Below is a small trained network, with its code and all its weights. Each question gives an input and a class and asks what happens when units are switched off, that is, made to give their printed mean instead of their output.

import numpy as np


def w(rows, s, z=0):
    codes = np.array(rows[::2]) - 128.0
    scale = np.full(codes.shape[1], s)
    scale[-1] = z or s
    return codes * scale


def f(y):
    return y / 2 * (1 + np.tanh(0.7978845608 * (y + 0.044715 * y**3)))


def log_softmax(a):
    a = a - a.max(-1, keepdims=True)
    return a - np.log(np.exp(a).sum(-1, keepdims=True))


def net(x, mask):
    res = np.array(x, float).reshape(1, 6) / 4 @ E
    y = f(res @ A[0][:, :-1].T + A[0][:, -1])
    res = res + np.where(mask, y, B[0][:, -1]) @ B[0][:, :-1]
    return log_softmax(res[-1] @ U[:, :-1].T + U[:, -1])


A, B = {}, {}
E = w([
[139,150,96,129,8,88,129],'x0',
[88,142,132,8,129,118,130],'x1',
[117,146,109,130,130,141,13],'x2',
[128,128,128,128,127,128,128],'x3',
[128,128,128,128,128,127,128],'x4',
[129,128,128,128,128,128,128],'x5',
],0.014)
A[0] = w([
[140,152,84,128,7,75,130,195],'neuron 1',
[156,117,125,232,128,134,126,239],'neuron 2',
[119,145,114,131,130,139,42,178],'neuron 3',
[118,146,113,130,129,139,16,185],'neuron 4',
[134,116,137,127,127,121,233,236],'neuron 5',
[120,113,158,126,227,164,127,245],'neuron 6',
[134,116,137,127,127,120,228,232],'neuron 7',
[120,114,157,127,236,162,127,254],'neuron 8',
[156,117,125,225,128,134,126,234],'neuron 9',
[157,117,125,215,128,134,126,226],'neuron 10',
[134,116,137,127,127,121,231,235],'neuron 11',
[97,140,131,78,131,125,124,160],'neuron 12',
[158,119,124,193,125,132,126,205],'neuron 13',
[85,143,132,15,129,119,131,189],'neuron 14',
[118,146,113,130,130,140,27,183],'neuron 15',
[87,143,132,14,129,120,131,189],'neuron 16',
],0.014,0.0076)
B[0] = w([
[148,247,122,130,12,109,124,254],'neuron 1',
[152,126,126,244,124,158,129,226],'neuron 2',
[106,127,52,131,125,147,51,201],'neuron 3',
[99,130,41,128,126,146,37,222],'neuron 4',
[158,126,230,128,129,107,230,219],'neuron 5',
[112,30,134,124,235,147,129,223],'neuron 6',
[159,126,229,129,130,107,228,215],'neuron 7',
[110,27,132,128,235,150,131,229],'neuron 8',
[149,123,124,243,124,157,131,220],'neuron 9',
[148,122,125,236,125,156,131,212],'neuron 10',
[159,126,229,129,129,107,228,218],'neuron 11',
[101,131,126,74,134,109,119,171],'neuron 12',
[153,132,127,213,120,151,127,192],'neuron 13',
[99,133,133,17,131,91,128,222],'neuron 14',
[101,128,44,129,126,148,41,214],'neuron 15',
[99,132,134,17,132,93,128,222],'neuron 16',
],0.012,0.019)
U = w([
[203,9,205,227,231,184,213,254],'0',
[88,17,21,230,217,248,42,117],'1',
[90,26,214,8,238,56,207,144],'2',
[11,42,40,6,231,147,31,91],'3',
[243,232,194,235,18,105,203,138],'4',
[168,235,14,218,16,205,31,149],'5',
[158,238,198,7,28,6,204,59],'6',
[45,237,20,28,31,49,29,59],'7',
],0.0024,0.0009)

Each question gives the input, the list of numbers given to net, and the class t.
The units are the neurons (one row each of A and B). Each row of codes is followed by its name. A weight is (code - 128) times the scale printed after its matrix; where a second scale follows, it is the last column's (A, B and U).
mask holds one flag per neuron, in row order. A switched-off neuron (its flag False) gives its mean, the last column of its row in B, instead of its output. The means were averaged over made-up inputs and are rounded, as every weight is.
A unit's drop is (log p(t) with every unit on - log p(t) with that unit switched off) / (log p(t) with every unit on - log p(t) with every unit switched off).
The circuit of an input: a set's keep is (log p(t) with only the set's units on - log p(t) with every unit switched off) / (log p(t) with every unit on - log p(t) with every unit switched off). Starting from the 12 units with the biggest drops (on a tie, the unit counted first), units are removed one at a time, each time the one whose removal leaves the highest keep (on an exact tie, the one counted first), for as long as the keep stays at least 0.8.
units of the circuit, in order: the units of the circuit, biggest drop first
top k neurons: the k neurons with the biggest drops, biggest first
drop of u: that unit's drop, to one decimal
input [1,-4,1,-2,-4,-3], class 5: units of the circuit, in order => (neuron 8; neuron 5)
input [2,-5,-7,-3,-8,-4], class 4: units of the circuit, in order => (neuron 8)
input [2,-4,0,-6,-3,-2], class 4: top 2 neurons => (neuron 4; neuron 15)
input [1,-5,-3,8,-8,-2], class 4: top 2 neurons => (neuron 8; neuron 6)
input [1,0,6,5,-1,5], class 5: top 2 neurons => (neuron 8; neuron 6)
input [5,5,0,0,-8,6], class 6: top 2 neurons => (neuron 4; neuron 15)
input [-8,6,0,6,-6,-6], class 2: top 3 neurons => (neuron 4; neuron 15; neuron 3)
input [1,-5,7,-6,-7,7], class 5: top 2 neurons => (neuron 8; neuron 6)
input [1,4,-1,8,0,-1], class 6: top 2 neurons => (neuron 8; neuron 6)
input [3,4,0,7,-5,-2], class 6: top 3 neurons => (neuron 4; neuron 15; neuron 3)
input [0,1,7,-4,-8,6], class 3: drop of neuron 3 => 0.0
input [-1,-2,3,0,5,0], class 1: drop of neuron 1 => 0.2
input [-1,3,-3,0,6,1], class 2: drop of neuron 1 => 0.2
input [-1,-5,6,1,-4,4], class 1: top neuron => (neuron 1)
